Here is a tiny trained network, its code and every weight. The questions are about switching its units off for an input and a target symbol, where a switched-off unit gives its printed mean instead of its output.

import numpy as np


def w(rows, s, z=0):
    codes = np.array(rows[::2]) - 128.0
    scale = np.full(codes.shape[1], s)
    scale[-1] = z or s
    return codes * scale


def f(y):
    return np.maximum(y, 0)


def softmax(a):
    e = np.exp(a - a.max(-1, keepdims=True))
    return e / e.sum(-1, keepdims=True)


def log_softmax(a):
    a = a - a.max(-1, keepdims=True)
    return a - np.log(np.exp(a).sum(-1, keepdims=True))


def net(x, mask):
    ids = ['ΘΛΞετφ'.index(c) for c in x.split()]
    T = len(ids)
    res = E[ids] + P[:T]
    u = 0
    for l in range(3):
        q, k, v = (res @ M[l].T for M in (Q, K, V))
        z = softmax(np.where(np.tri(T) > 0, q @ k.T / 2**0.5, -1e9)) @ v
        res = res + np.where(mask[u], z, O[l][:, -1]) @ O[l][:, :-1]
        u += 1
        y = f(res @ A[l][:, :-1].T + A[l][:, -1])
        res = res + np.where(mask[u : u + 8], y, B[l][:, -1]) @ B[l][:, :-1]
        u += 8
    return log_softmax(res[-1] @ U[:, :-1].T + U[:, -1])


Q, K, V, O, A, B = {}, {}, {}, {}, {}, {}
E = w([
[234,148,182,68,191,161],'Θ',
[164,127,39,124,122,131],'Λ',
[151,141,126,92,137,220],'Ξ',
[175,78,134,91,135,71],'ε',
[96,206,150,190,96,111],'τ',
[123,95,3,149,92,62],'φ',
],0.012)
P = w([
[142,108,175,157,129,134],'0',
[67,227,126,124,219,48],'1',
[41,199,151,109,187,87],'2',
[43,194,138,83,173,96],'3',
[52,191,133,68,152,101],'4',
[65,187,128,51,137,106],'5',
[82,179,121,44,119,111],'6',
[100,171,123,43,101,113],'7',
[116,158,126,42,82,125],'8',
[132,146,123,41,65,128],'9',
[154,129,128,50,52,134],'10',
[171,114,126,55,39,144],'11',
[193,101,126,62,29,149],'12',
[194,89,123,71,2,152],'13',
],0.0078)
Q[0] = w([
[196,43,160,246,84,176],'0.h0',
[63,65,134,197,255,140],'0.h0',
],0.014)
K[0] = w([
[110,87,128,213,253,135],'0.h0',
[67,183,107,70,207,93],'0.h0',
],0.019)
V[0] = w([
[134,35,149,58,151,89],'0.h0',
[114,110,7,113,184,220],'0.h0',
],0.017)
O[0] = w([
[68,4,169,110,234,128,76],'0.h0',
[138,137,46,254,202,195,1],'0.h0',
],0.0094,0.0038)
A[0] = w([
[121,138,52,68,141,131,233],'0.n0',
[104,102,229,222,121,120,71],'0.n1',
[190,157,191,127,172,129,3],'0.n2',
[71,124,199,220,110,158,74],'0.n3',
[34,127,125,140,141,134,30],'0.n4',
[171,105,116,154,138,37,118],'0.n5',
[26,145,174,157,121,135,54],'0.n6',
[132,89,193,253,121,112,101],'0.n7',
],0.012,0.0051)
B[0] = w([
[161,64,241,186,43,95,253],'0.n0',
[102,156,194,113,139,32,131],'0.n1',
[185,162,136,254,105,29,144],'0.n2',
[144,90,107,111,107,193,129],'0.n3',
[131,135,133,103,132,93,131],'0.n4',
[83,170,134,190,62,217,173],'0.n5',
[145,52,129,143,129,119,149],'0.n6',
[129,103,67,45,83,146,131],'0.n7',
],0.0098,0.0075)
Q[1] = w([
[107,155,175,123,153,209],'1.h0',
[130,149,2,115,179,102],'1.h0',
],0.026)
K[1] = w([
[159,95,129,187,105,116],'1.h0',
[65,254,229,196,214,25],'1.h0',
],0.019)
V[1] = w([
[140,69,37,156,110,15],'1.h0',
[254,129,131,102,191,111],'1.h0',
],0.01)
O[1] = w([
[190,79,41,109,124,39,183],'1.h0',
[140,148,253,254,106,106,3],'1.h0',
],0.0058,0.006)
A[1] = w([
[64,149,106,151,209,110,173],'1.n0',
[50,188,70,111,125,126,89],'1.n1',
[43,199,110,152,223,74,87],'1.n2',
[110,141,203,188,118,163,119],'1.n3',
[22,115,60,131,153,220,66],'1.n4',
[165,135,94,75,171,239,57],'1.n5',
[1,80,84,168,44,127,1],'1.n6',
[73,132,101,156,105,144,94],'1.n7',
],0.0091,0.0061)
B[1] = w([
[89,123,125,80,116,146,132],'1.n0',
[123,127,83,129,155,135,192],'1.n1',
[90,132,164,74,93,228,129],'1.n2',
[129,81,37,4,144,240,253],'1.n3',
[88,215,171,205,126,33,134],'1.n4',
[99,106,86,8,145,246,138],'1.n5',
[203,131,74,2,214,64,215],'1.n6',
[138,122,54,86,134,150,148],'1.n7',
],0.009,0.0036)
Q[2] = w([
[225,102,149,91,2,170],'2.h0',
[144,66,93,23,71,136],'2.h0',
],0.0095)
K[2] = w([
[233,8,166,94,103,157],'2.h0',
[239,59,160,152,102,160],'2.h0',
],0.012)
V[2] = w([
[223,139,221,174,155,143],'2.h0',
[8,50,113,215,2,140],'2.h0',
],0.0094)
O[2] = w([
[149,220,233,210,182,110,108],'2.h0',
[1,106,109,189,35,179,4],'2.h0',
],0.0054,0.0042)
A[2] = w([
[81,180,84,158,142,150,137],'2.n0',
[65,97,116,179,174,149,111],'2.n1',
[154,117,73,119,136,111,2],'2.n2',
[138,106,112,218,116,128,124],'2.n3',
[136,139,113,133,150,216,68],'2.n4',
[212,186,67,164,94,162,90],'2.n5',
[100,44,105,184,250,142,212],'2.n6',
[72,107,107,159,129,111,133],'2.n7',
],0.012,0.0093)
B[2] = w([
[142,55,168,135,104,159,138],'2.n0',
[131,76,173,144,134,135,133],'2.n1',
[95,159,168,141,112,137,209],'2.n2',
[101,138,153,92,133,101,158],'2.n3',
[109,154,146,135,112,89,171],'2.n4',
[250,110,120,146,111,172,255],'2.n5',
[69,163,99,184,244,109,190],'2.n6',
[77,195,96,152,93,106,144],'2.n7',
],0.016,0.0074)
U = w([
[139,123,195,79,177,107,3],'Θ',
[109,62,148,228,98,108,169],'Λ',
[98,97,146,87,162,254,146],'Ξ',
[52,90,183,51,144,91,224],'ε',
[126,104,186,53,64,119,145],'τ',
[135,57,53,79,152,99,85],'φ',
],0.0061,0.0057)

Each question gives the input, a string of symbols that net reads in full, and the target symbol t.
The units are the heads (2 rows each of Q, K, V and O) and the neurons (one row each of A and B). Each row of codes is followed by its name. A weight is (code - 128) times the scale printed after its matrix; where a second scale follows, it is the last column's (O, A, B and U).
mask holds one flag per unit, layer by layer, with each layer's heads first. A switched-off unit (its flag False) gives its mean, the last column of its rows in O or B, instead of its output. The means were averaged over made-up inputs and are rounded, as every weight is.
A unit's drop is (log p(t) with every unit on - log p(t) with that unit switched off) / (log p(t) with every unit on - log p(t) with every unit switched off).
The circuit of an input: a set's keep is (log p(t) with only the set's units on - log p(t) with every unit switched off) / (log p(t) with every unit on - log p(t) with every unit switched off). Starting from the 12 units with the biggest drops (on a tie, the unit counted first), units are removed one at a time, each time the one whose removal leaves the highest keep (on an exact tie, the one counted first), for as long as the keep stays at least 0.8.
circuit, biggest first: the units of the circuit, biggest drop first
unit that matters most: the unit with the biggest drop
k most important neurons: the k neurons with the biggest drops, biggest first
k most important neurons of layer l: the k neurons of layer l with the biggest drops, biggest first
input ε ε τ τ Θ ε Θ Λ ε ε τ τ ε ε, target ε: circuit, biggest first : 0.h0, 2.n5
input Λ Λ Θ, target Λ: circuit, biggest first : 0.h0, 0.n2
input φ φ Ξ Ξ, target φ: circuit, biggest first : 1.h0, 0.h0
input Θ Λ Ξ, target Θ: unit that matters most : 2.h0
input Ξ τ τ φ ε φ Λ φ ε τ Θ τ Ξ Λ, target Ξ: circuit, biggest first : 0.h0, 1.n3, 1.h0, 0.n0
input Θ φ Θ, target Θ: 2 most important neurons of layer 0 : 0.n2, 0.n5
input Ξ τ Λ, target Ξ: circuit, biggest first : 1.h0, 1.n3
input τ τ ε ε τ ε Λ, target Λ: 2 most important neurons of layer 0 : 0.n0, 0.n5
input ε Ξ ε τ ε φ Ξ ε τ τ Ξ ε τ, target ε: 2 most important neurons : 2.n5, 0.n0
input Θ φ τ Λ τ ε Θ Ξ, target Θ: 4 most important neurons : 2.n4, 1.n3, 0.n5, 0.n2
input Λ Θ Λ Ξ, target Λ: circuit, biggest first : 0.h0, 1.h0, 2.h0
input Λ ε φ Ξ, target Λ: circuit, biggest first : 0.h0, 1.h0, 2.n4
input φ Θ Ξ ε ε ε ε τ τ Λ Ξ φ Θ, target φ: circuit, biggest first : 0.h0, 1.h0
input Θ τ Ξ φ τ ε ε Θ ε, target Θ: circuit, biggest first : 2.h0
input ε τ ε Ξ ε τ Θ φ τ φ Λ ε φ, target ε: circuit, biggest first : 0.h0, 2.n5
input Θ φ Λ Λ τ ε τ Θ φ, target Θ: circuit, biggest first : 2.h0, 0.n2
input φ τ τ Θ ε τ ε Θ τ τ Ξ ε Ξ, target φ: circuit, biggest first : 0.h0, 0.n7, 1.h0
input Θ φ τ τ ε Ξ Ξ Ξ Ξ φ, target Θ: 2 most important neurons of layer 0 : 0.n0, 0.n2
input Λ φ ε ε φ τ φ τ φ ε τ ε ε, target Λ: 2 most important neurons of layer 0 : 0.n5, 0.n7
input Λ Θ Θ τ Λ ε φ τ Λ Θ Θ, target Λ: 3 most important neurons : 0.n2, 1.n6, 0.n0
input φ φ τ τ, target φ: unit that matters most : 1.n6
input Ξ Θ φ τ τ, target Ξ: 2 most important neurons : 1.n3, 2.n5
input Θ ε Λ τ φ ε Θ τ, target Θ: 3 most important neurons : 0.n2, 0.n0, 0.n5
input Ξ Θ Ξ ε Λ φ τ τ τ τ τ ε, target Ξ: 3 most important neurons : 1.n3, 0.n7, 0.n5
